Here is a tiny trained network, its code and every weight. The questions are about switching its units off for an input and a target symbol, where a switched-off unit gives its printed mean instead of its output.

import numpy as np


def w(rows, s, z=0):
    codes = np.array(rows[::2]) - 128.0
    scale = np.full(codes.shape[1], s)
    scale[-1] = z or s
    return codes * scale


def f(y):
    return np.maximum(y, 0)


def softmax(a):
    e = np.exp(a - a.max(-1, keepdims=True))
    return e / e.sum(-1, keepdims=True)


def log_softmax(a):
    a = a - a.max(-1, keepdims=True)
    return a - np.log(np.exp(a).sum(-1, keepdims=True))


def net(x, mask):
    ids = ['αγδζηθλμτψ'.index(c) for c in x.split()]
    T = len(ids)
    res = E[ids] + P[:T]
    u = 0
    for l in range(3):
        q, k, v = (res @ M[l].T for M in (Q, K, V))
        z = softmax(np.where(np.tri(T) > 0, q @ k.T / 4**0.5, -1e9)) @ v
        res = res + np.where(mask[u], z, O[l][:, -1]) @ O[l][:, :-1]
        u += 1
        y = f(res @ A[l][:, :-1].T + A[l][:, -1])
        res = res + np.where(mask[u : u + 4], y, B[l][:, -1]) @ B[l][:, :-1]
        u += 4
    return log_softmax(res[-1] @ U[:, :-1].T + U[:, -1])


Q, K, V, O, A, B = {}, {}, {}, {}, {}, {}
E = w([
[85,150,143,165,135,45,106],'α',
[138,139,123,156,170,149,99],'γ',
[123,113,95,144,163,165,91],'δ',
[135,139,118,158,172,150,103],'ζ',
[133,144,114,196,91,160,160],'η',
[99,130,161,101,187,170,184],'θ',
[176,147,149,134,128,115,197],'λ',
[97,112,252,122,91,177,114],'μ',
[153,179,122,60,88,187,100],'τ',
[130,126,109,148,163,161,97],'ψ',
],0.02)
P = w([
[241,20,188,138,227,107,58],'0',
[165,232,93,108,165,152,51],'1',
[224,24,150,191,145,121,149],'2',
[101,241,96,138,173,144,110],'3',
[178,43,129,180,94,117,195],'4',
[23,221,70,128,167,135,150],'5',
[121,42,100,176,62,101,249],'6',
[42,210,76,121,175,111,144],'7',
[154,92,131,217,34,121,255],'8',
],0.0073)
Q[0] = w([
[145,106,170,141,175,223,190],'L0H1',
[72,242,84,149,232,157,103],'L0H1',
[205,2,176,179,102,60,170],'L0H1',
[225,17,179,99,89,118,167],'L0H1',
],0.0092)
K[0] = w([
[122,145,151,113,183,236,198],'L0H1',
[49,122,157,165,96,106,253],'L0H1',
[190,98,84,138,185,134,41],'L0H1',
[206,121,144,102,165,186,73],'L0H1',
],0.011)
V[0] = w([
[94,133,188,145,206,148,96],'L0H1',
[159,112,188,72,93,248,207],'L0H1',
[9,80,167,31,179,55,84],'L0H1',
[135,147,131,157,2,159,60],'L0H1',
],0.0063)
O[0] = w([
[95,90,198,166,181,72,177,255],'L0H1',
[78,66,136,59,152,80,157,106],'L0H1',
[109,145,187,165,201,245,128,144],'L0H1',
[39,80,131,111,22,93,2,67],'L0H1',
],0.0078,0.0039)
A[0] = w([
[118,155,205,178,188,162,227,148],'L0N1',
[123,96,131,111,150,248,56,115],'L0N2',
[158,34,177,125,157,132,186,4],'L0N3',
[195,122,128,2,84,208,132,247],'L0N4',
],0.0065,0.002)
B[0] = w([
[127,90,42,89,90,166,71,245],'L0N1',
[87,198,165,157,102,121,154,151],'L0N2',
[113,184,143,197,1,127,139,172],'L0N3',
[14,35,103,188,162,148,145,162],'L0N4',
],0.0074,0.011)
Q[1] = w([
[217,149,106,173,171,3,202],'L1H1',
[229,199,59,67,39,207,160],'L1H1',
[148,156,2,109,148,85,76],'L1H1',
[87,95,225,160,115,123,114],'L1H1',
],0.0066)
K[1] = w([
[131,254,54,104,127,104,95],'L1H1',
[192,106,90,58,208,42,197],'L1H1',
[180,172,122,159,103,93,205],'L1H1',
[116,122,188,166,178,169,43],'L1H1',
],0.0083)
V[1] = w([
[89,236,94,181,207,133,62],'L1H1',
[242,145,60,103,213,76,209],'L1H1',
[78,100,97,51,61,129,185],'L1H1',
[105,3,129,162,58,173,71],'L1H1',
],0.0053)
O[1] = w([
[81,116,22,146,219,111,119,148],'L1H1',
[10,143,161,99,118,30,203,2],'L1H1',
[143,160,110,65,77,106,148,99],'L1H1',
[186,126,162,254,209,203,167,236],'L1H1',
],0.0054,0.0049)
A[1] = w([
[104,80,226,78,143,109,141,152],'L1N1',
[182,47,147,64,60,119,159,4],'L1N2',
[131,96,133,38,245,170,117,200],'L1N3',
[115,85,115,255,18,128,236,222],'L1N4',
],0.0061,0.0034)
B[1] = w([
[186,128,197,163,182,174,176,139],'L1N1',
[113,81,33,80,161,198,70,143],'L1N2',
[130,93,177,74,254,119,240,175],'L1N3',
[201,60,72,116,181,139,65,254],'L1N4',
],0.0094,0.0085)
Q[2] = w([
[95,113,151,252,34,17,37],'L2H1',
[152,151,88,78,254,115,232],'L2H1',
[210,123,157,40,187,183,117],'L2H1',
[15,174,175,114,126,196,180],'L2H1',
],0.0056)
K[2] = w([
[139,216,123,144,3,121,49],'L2H1',
[166,70,10,147,242,109,146],'L2H1',
[207,52,179,113,182,129,203],'L2H1',
[110,114,165,101,197,205,180],'L2H1',
],0.0062)
V[2] = w([
[64,83,202,105,121,196,152],'L2H1',
[140,2,90,123,213,71,100],'L2H1',
[30,133,157,97,25,79,173],'L2H1',
[180,204,50,34,115,77,108],'L2H1',
],0.0047)
O[2] = w([
[61,173,151,53,50,67,43,131],'L2H1',
[99,70,150,253,99,36,196,205],'L2H1',
[135,88,122,50,173,192,95,7],'L2H1',
[100,126,97,169,126,216,181,79],'L2H1',
],0.0059,0.014)
A[2] = w([
[37,254,148,157,150,137,74,139],'L2N1',
[249,66,104,118,141,120,48,3],'L2N2',
[70,233,71,216,216,143,150,175],'L2N3',
[59,169,183,121,110,195,113,160],'L2N4',
],0.0059,0.0053)
B[2] = w([
[65,215,148,255,200,139,179,167],'L2N1',
[40,194,140,59,143,133,167,185],'L2N2',
[193,157,56,24,72,119,125,247],'L2N3',
[129,62,154,129,145,152,112,146],'L2N4',
],0.008,0.012)
U = w([
[93,238,98,170,116,209,139,60],'α',
[123,167,124,111,145,129,102,29],'γ',
[111,168,123,119,143,135,105,15],'δ',
[134,174,118,97,143,129,98,40],'ζ',
[187,101,12,52,51,148,1,254],'η',
[151,176,135,41,186,167,171,126],'θ',
[91,204,158,102,7,75,180,154],'λ',
[145,70,188,224,234,144,122,232],'μ',
[28,147,112,146,145,134,87,58],'τ',
[118,163,123,121,141,137,108,25],'ψ',
],0.0065,0.0042)

Each question gives the input, a string of symbols that net reads in full, and the target symbol t.
The units are the heads (4 rows each of Q, K, V and O) and the neurons (one row each of A and B). Each row of codes is followed by its name. A weight is (code - 128) times the scale printed after its matrix; where a second scale follows, it is the last column's (O, A, B and U).
mask holds one flag per unit, layer by layer, with each layer's heads first. A switched-off unit (its flag False) gives its mean, the last column of its rows in O or B, instead of its output. The means were averaged over made-up inputs and are rounded, as every weight is.
A unit's drop is (log p(t) with every unit on - log p(t) with that unit switched off) / (log p(t) with every unit on - log p(t) with every unit switched off).
The circuit of an input: a set's keep is (log p(t) with only the set's units on - log p(t) with every unit switched off) / (log p(t) with every unit on - log p(t) with every unit switched off). Starting from the 12 units with the biggest drops (on a tie, the unit counted first), units are removed one at a time, each time the one whose removal leaves the highest keep (on an exact tie, the one counted first), for as long as the keep stays at least 0.8.
circuit, biggest first: the units of the circuit, biggest drop first
unit that matters most: the unit with the biggest drop
k most important neurons: the k neurons with the biggest drops, biggest first
top k neurons in layer l: the k neurons of layer l with the biggest drops, biggest first
input α θ α θ μ λ ζ α λ, target η: most important neuron : [L0N1]
input γ α α μ ψ θ, target θ: top 2 neurons in layer 1 : [L1N3; L1N4]
input τ η τ α γ ζ, target α: circuit, biggest first : [L0H1; L2N1; L0N2]
input α α λ η θ η θ, target η: circuit, biggest first : [L0N3; L0N1; L1N4]
input α τ γ ψ, target α: top 2 neurons in layer 0 : [L0N2; L0N4]
input θ α α α τ, target μ: circuit, biggest first : [L0N4; L2N3]
input η τ τ θ τ δ θ, target η: circuit, biggest first : [L0N3; L1N4; L0N1]
input δ θ τ ζ, target θ: circuit, biggest first : [L0H1; L1N3; L2N3]
input λ ψ μ τ γ τ γ δ, target μ: circuit, biggest first : [L0N3; L1N3; L2H1]
input μ λ τ δ, target λ: circuit, biggest first : [L1H1; L0H1; L1N4]
input τ ζ μ α α μ, target μ: top 2 neurons in layer 2 : [L2N3; L2N4]
input τ μ θ δ, target θ: 3 most important neurons : [L1N3; L0N3; L1N4]
input θ η γ α μ γ μ, target η: top 3 neurons in layer 0 : [L0N1; L0N3; L0N4]
input γ θ μ ζ η δ, target η: circuit, biggest first : [L0H1]
input ψ θ α τ, target α: circuit, biggest first : [L0H1; L1N4]
input η λ τ γ, target λ: top 2 neurons in layer 1 : [L1N4; L1N2]
input η λ γ α θ θ λ, target η: top 2 neurons in layer 1 : [L1N2; L1N3]
input μ λ δ α θ α α δ τ, target μ: circuit, biggest first : [L2N3; L0N4]
input τ θ θ λ θ ζ, target θ: 2 most important neurons : [L0N3; L1N3]
input τ α θ τ, target θ: unit that matters most : L0N3
input ζ θ δ τ α θ ζ γ, target θ: circuit, biggest first : [L0H1; L1N3; L2N3]
input η μ α τ θ α τ ψ, target α: 4 most important neurons : [L1N4; L0N2; L2N1; L2N3]
input τ α ζ ζ τ α α τ ζ, target η: 3 most important neurons : [L2N1; L1N3; L2N3]
input θ ζ μ τ μ δ, target μ: top 2 neurons in layer 2 : [L2N2; L2N3]
input α α α τ α α α γ γ, target η: top 2 neurons in layer 2 : [L2N3; L2N1]
input γ η λ η τ δ ψ γ, target η: top 2 neurons in layer 2 : [L2N1; L2N2]
input α θ α α δ θ γ τ, target θ: top neuron in layer 1 : [L1N3]
